Below is a small trained network, with its code and all its weights. Each question gives an input and a class and asks what happens when units are switched off, that is, made to give their printed mean instead of their output.

import numpy as np


def w(rows, s, z=0):
    codes = np.array(rows[::2]) - 128.0
    scale = np.full(codes.shape[1], s)
    scale[-1] = z or s
    return codes * scale


def f(y):
    return np.maximum(y, 0)


def log_softmax(a):
    a = a - a.max(-1, keepdims=True)
    return a - np.log(np.exp(a).sum(-1, keepdims=True))


def net(x, mask):
    res = np.array(x, float).reshape(1, 5) / 4 @ E
    y = f(res @ A[0][:, :-1].T + A[0][:, -1])
    res = res + np.where(mask, y, B[0][:, -1]) @ B[0][:, :-1]
    return log_softmax(res[-1] @ U[:, :-1].T + U[:, -1])


A, B = {}, {}
E = w([
[122,117,60,108,28,207,124,94,149],'x0',
[108,212,103,165,73,69,182,103,60],'x1',
[88,139,197,96,55,69,162,204,186],'x2',
[198,166,82,180,161,180,221,134,194],'x3',
[96,155,75,2,178,88,154,91,149],'x4',
],0.012)
A[0] = w([
[126,2,195,103,190,222,72,185,228,144],'neuron 1',
[160,145,117,183,205,153,221,154,157,52],'neuron 2',
[78,42,146,63,61,56,62,115,84,18],'neuron 3',
[98,148,81,8,203,93,135,124,158,58],'neuron 4',
[66,70,187,82,155,105,65,63,39,14],'neuron 5',
[120,185,119,165,149,66,162,132,84,95],'neuron 6',
[177,76,108,112,201,158,120,94,30,71],'neuron 7',
[96,83,168,89,50,70,175,239,216,28],'neuron 8',
[179,40,132,53,223,139,91,144,186,61],'neuron 9',
[127,218,85,120,122,102,172,127,47,116],'neuron 10',
[174,160,125,65,144,135,176,103,148,87],'neuron 11',
[143,88,83,103,41,183,129,83,158,173],'neuron 12',
[108,134,195,136,214,102,116,135,112,31],'neuron 13',
[160,73,72,157,164,167,97,42,50,48],'neuron 14',
[114,190,157,163,89,93,104,80,93,249],'neuron 15',
[179,145,186,152,250,64,142,174,102,179],'neuron 16',
[212,82,153,240,96,136,71,218,109,6],'neuron 17',
[159,171,118,157,169,167,249,151,240,5],'neuron 18',
],0.0097,0.0025)
B[0] = w([
[93,172,143,157,111,142,187,89,94,248],'neuron 1',
[123,132,109,177,149,100,84,110,148,199],'neuron 2',
[119,116,120,173,176,163,89,105,118,224],'neuron 3',
[228,42,169,92,86,125,121,102,120,217],'neuron 4',
[111,113,115,178,166,77,97,109,131,221],'neuron 5',
[114,150,129,119,112,154,157,112,86,186],'neuron 6',
[132,159,141,113,181,114,157,210,169,199],'neuron 7',
[143,175,140,91,218,143,142,203,147,236],'neuron 8',
[132,151,151,145,111,149,208,93,112,216],'neuron 9',
[142,165,169,122,124,154,176,109,91,199],'neuron 10',
[160,95,136,130,132,128,62,107,78,168],'neuron 11',
[69,129,42,94,56,149,93,144,152,198],'neuron 12',
[82,118,85,102,97,141,96,134,136,185],'neuron 13',
[144,151,136,92,178,101,165,187,180,210],'neuron 14',
[120,131,159,144,126,101,167,103,138,195],'neuron 15',
[89,134,9,84,36,190,110,142,172,224],'neuron 16',
[224,60,178,57,103,122,92,104,61,217],'neuron 17',
[118,97,129,191,181,121,92,100,141,219],'neuron 18',
],0.012,0.017)
U = w([
[254,32,181,73,96,141,115,97,87,124],'0',
[149,180,155,96,221,143,173,245,179,97],'1',
[80,189,176,174,89,156,249,44,79,124],'2',
[87,83,122,245,200,130,46,71,136,65],'3',
[54,121,60,87,24,168,100,140,170,167],'4',
[105,142,151,124,100,142,149,99,156,254],'5',
],0.011,0.0062)

Each question gives the input, the list of numbers given to net, and the class t.
The units are the neurons (one row each of A and B). Each row of codes is followed by its name. A weight is (code - 128) times the scale printed after its matrix; where a second scale follows, it is the last column's (A, B and U).
mask holds one flag per neuron, in row order. A switched-off neuron (its flag False) gives its mean, the last column of its row in B, instead of its output. The means were averaged over made-up inputs and are rounded, as every weight is.
A unit's drop is (log p(t) with every unit on - log p(t) with that unit switched off) / (log p(t) with every unit on - log p(t) with every unit switched off).
The circuit of an input: a set's keep is (log p(t) with only the set's units on - log p(t) with every unit switched off) / (log p(t) with every unit on - log p(t) with every unit switched off). Starting from the 12 units with the biggest drops (on a tie, the unit counted first), units are removed one at a time, each time the one whose removal leaves the highest keep (on an exact tie, the one counted first), for as long as the keep stays at least 0.8.
circuit, biggest first: the units of the circuit, biggest drop first
unit that matters most: the unit with the biggest drop
k most important neurons: the k neurons with the biggest drops, biggest first
drop of u: that unit's drop, to one decimal
input [-5,-7,-6,4,1], class 2: circuit, biggest first => neuron 9
input [7,-8,7,2,-1], class 2: 3 most important neurons => neuron 1; neuron 14; neuron 7
input [5,-1,-2,-6,-3], class 3: 2 most important neurons => neuron 16; neuron 3
input [7,4,-6,-1,-6], class 4: 4 most important neurons => neuron 12; neuron 4; neuron 8; neuron 11
input [2,6,-6,-1,-3], class 1: 2 most important neurons => neuron 14; neuron 1
input [3,5,-5,-3,5], class 0: 3 most important neurons => neuron 8; neuron 1; neuron 4
input [-6,-4,-7,6,-4], class 1: 2 most important neurons => neuron 7; neuron 14
input [0,-5,0,6,-3], class 3: 4 most important neurons => neuron 18; neuron 2; neuron 10; neuron 6
input [-8,6,-4,3,1], class 4: 2 most important neurons => neuron 16; neuron 1
input [8,-6,-7,-6,8], class 0: 3 most important neurons => neuron 4; neuron 16; neuron 8
input [8,6,3,-8,3], class 3: 3 most important neurons => neuron 3; neuron 16; neuron 5
input [3,4,-3,-6,-5], class 3: 2 most important neurons => neuron 4; neuron 5
input [3,-5,0,0,4], class 2: 3 most important neurons => neuron 17; neuron 1; neuron 9
input [6,-3,3,-1,7], class 0: unit that matters most => neuron 4
input [-5,6,-7,-3,3], class 1: 3 most important neurons => neuron 7; neuron 14; neuron 1
input [-7,-5,-3,-6,-1], class 4: 2 most important neurons => neuron 16; neuron 13
input [-3,2,0,-6,-8], class 0: drop of neuron 17 => 6.9
input [4,1,3,-4,-8], class 0: drop of neuron 17 => 1.3
input [8,2,8,-4,-4], class 1: drop of neuron 4 => 0.0
input [-4,-5,5,8,-5], class 3: unit that matters most => neuron 18
input [7,-8,6,6,-4], class 2: drop of neuron 16 => 0.2
